Below are the code and all the weights of a small trained network. Each question names an input and a class and asks about switching units off, where a switched-off unit gives its printed mean instead of its output.

import numpy as np


def w(rows, s, z=0):
    codes = np.array(rows[::2]) - 128.0
    scale = np.full(codes.shape[1], s)
    scale[-1] = z or s
    return codes * scale


def norm(h):
    return h / np.sqrt((h * h).mean(-1, keepdims=True) + 1e-5)


def f(y):
    return np.maximum(y, 0)


def log_softmax(a):
    a = a - a.max(-1, keepdims=True)
    return a - np.log(np.exp(a).sum(-1, keepdims=True))


def net(x, mask):
    res = np.array(x, float).reshape(1, 4) / 4 @ E
    u = 0
    for l in range(2):
        y = f(norm(res) @ A[l][:, :-1].T + A[l][:, -1])
        res = res + np.where(mask[u : u + 4], y, B[l][:, -1]) @ B[l][:, :-1]
        u += 4
    return log_softmax(norm(res)[-1] @ U[:, :-1].T + U[:, -1])


A, B = {}, {}
E = w([
[114,23,149,111,46,173,53,171,252,137,43,131],'x0',
[151,73,220,176,241,124,78,167,16,11,155,114],'x1',
[202,59,91,51,201,170,10,40,157,54,146,67],'x2',
[235,220,67,66,174,189,136,193,177,151,192,28],'x3',
],0.011)
A[0] = w([
[178,163,144,109,149,149,124,245,154,134,141,91,2],'L0N0',
[169,99,186,150,155,148,117,246,100,94,132,98,8],'L0N1',
[136,89,148,123,114,166,104,247,173,123,97,108,28],'L0N2',
[123,154,159,163,124,142,153,252,138,140,134,124,46],'L0N3',
],0.032,0.0095)
B[0] = w([
[138,69,8,233,92,202,170,122,97,61,145,65,245],'L0N0',
[29,191,119,89,249,147,56,113,139,93,139,155,249],'L0N1',
[198,91,201,142,108,66,120,86,220,169,188,143,238],'L0N2',
[139,154,149,47,58,76,168,169,41,177,41,151,229],'L0N3',
],0.018,0.02)
A[1] = w([
[237,83,109,31,183,206,48,107,147,88,123,35,18],'L1N0',
[149,201,37,82,60,194,167,140,246,223,113,88,14],'L1N1',
[197,254,128,140,200,153,204,145,28,138,209,72,42],'L1N2',
[59,42,253,169,123,158,107,109,100,117,71,176,3],'L1N3',
],0.026,0.0024)
B[1] = w([
[106,181,155,109,37,82,211,177,42,194,55,178,236],'L1N0',
[57,166,149,130,253,141,61,116,88,58,149,150,251],'L1N1',
[169,65,190,141,95,105,78,90,255,151,153,146,245],'L1N2',
[165,135,34,167,114,176,154,129,122,100,160,81,210],'L1N3',
],0.016,0.022)
U = w([
[55,180,119,128,208,117,72,114,96,67,158,159,139],'0',
[130,97,32,203,72,153,151,111,94,72,145,96,149],'1',
[99,162,129,101,48,71,158,148,64,163,67,170,143],'2',
[166,79,171,147,86,81,89,81,221,140,169,152,111],'3',
[122,124,106,112,124,139,137,112,126,141,139,128,254],'4',
[189,156,168,67,151,219,136,194,154,141,113,6,54],'5',
[181,107,177,96,183,213,124,205,117,171,102,6,60],'6',
[129,114,165,79,135,204,124,179,131,145,126,15,67],'7',
],0.012,0.0095)

Each question gives the input, the list of numbers given to net, and the class t.
The units are the neurons (one row each of A and B). Each row of codes is followed by its name. A weight is (code - 128) times the scale printed after its matrix; where a second scale follows, it is the last column's (A, B and U).
mask holds one flag per neuron, layer by layer. A switched-off neuron (its flag False) gives its mean, the last column of its row in B, instead of its output. The means were averaged over made-up inputs and are rounded, as every weight is.
A unit's drop is (log p(t) with every unit on - log p(t) with that unit switched off) / (log p(t) with every unit on - log p(t) with every unit switched off).
The circuit of an input: a set's keep is (log p(t) with only the set's units on - log p(t) with every unit switched off) / (log p(t) with every unit on - log p(t) with every unit switched off). Starting from all 8 units, units are removed one at a time, each time the one whose removal leaves the highest keep (on an exact tie, the one counted first), for as long as the keep stays at least 0.8.
units of the circuit, in order: the units of the circuit, biggest drop first
top k neurons: the k neurons with the biggest drops, biggest first
k most important neurons of layer l: the k neurons of layer l with the biggest drops, biggest first
drop of u: that unit's drop, to one decimal
input [-1,-6,-3,4], class 0: units of the circuit, in order -> L1N1
input [-1,-1,-4,-4], class 1: 2 most important neurons of layer 1 -> L1N3, L1N0
input [-1,-2,5,-5], class 1: top 3 neurons -> L1N3, L0N1, L0N2
input [8,2,-4,-7], class 3: top 2 neurons -> L0N2, L0N0
input [-3,-1,3,-4], class 1: top 4 neurons -> L0N1, L0N2, L0N3, L1N1
input [-1,5,3,6], class 1: top 2 neurons -> L0N0, L1N1
input [1,4,-1,-5], class 1: top 2 neurons -> L1N3, L1N1
input [4,-7,-2,-7], class 0: top 3 neurons -> L1N1, L0N0, L0N1
input [-8,-6,-1,4], class 3: top 2 neurons -> L1N2, L0N2
input [8,6,3,-8], class 1: top 2 neurons -> L1N3, L1N2
input [7,-2,-6,3], class 3: top 2 neurons -> L0N2, L1N0
input [2,0,-7,7], class 1: top 2 neurons -> L0N0, L1N0
input [8,6,-1,-5], class 3: top 3 neurons -> L0N2, L1N1, L0N0
input [3,-2,8,2], class 2: units of the circuit, in order -> L1N0
input [-5,-8,-7,-6], class 0: top 3 neurons -> L1N0, L0N3, L1N1
input [-7,-6,8,5], class 2: top 2 neurons -> L1N0, L0N3
input [0,2,5,6], class 1: top 2 neurons -> L0N0, L0N3
input [0,-7,6,-4], class 0: 2 most important neurons of layer 0 -> L0N1, L0N0
input [-5,4,-1,-3], class 3: 2 most important neurons of layer 1 -> L1N2, L1N1
input [-5,1,-3,7], class 1: units of the circuit, in order -> L0N0
input [-7,-6,-3,-3], class 3: 2 most important neurons of layer 0 -> L0N2, L0N3
input [-6,5,1,-5], class 3: 2 most important neurons of layer 0 -> L0N1, L0N2
input [6,6,4,-8], class 1: 2 most important neurons of layer 1 -> L1N3, L1N1
input [4,2,-3,0], class 3: 2 most important neurons of layer 1 -> L1N0, L1N1
input [3,2,-7,5], class 2: drop of L1N3 -> 0.2
input [1,2,8,2], class 2: drop of L1N0 -> 0.5
input [-7,-1,4,3], class 3: units of the circuit, in order -> L1N2
input [-3,-5,7,6], class 2: drop of L1N0 -> 1.6
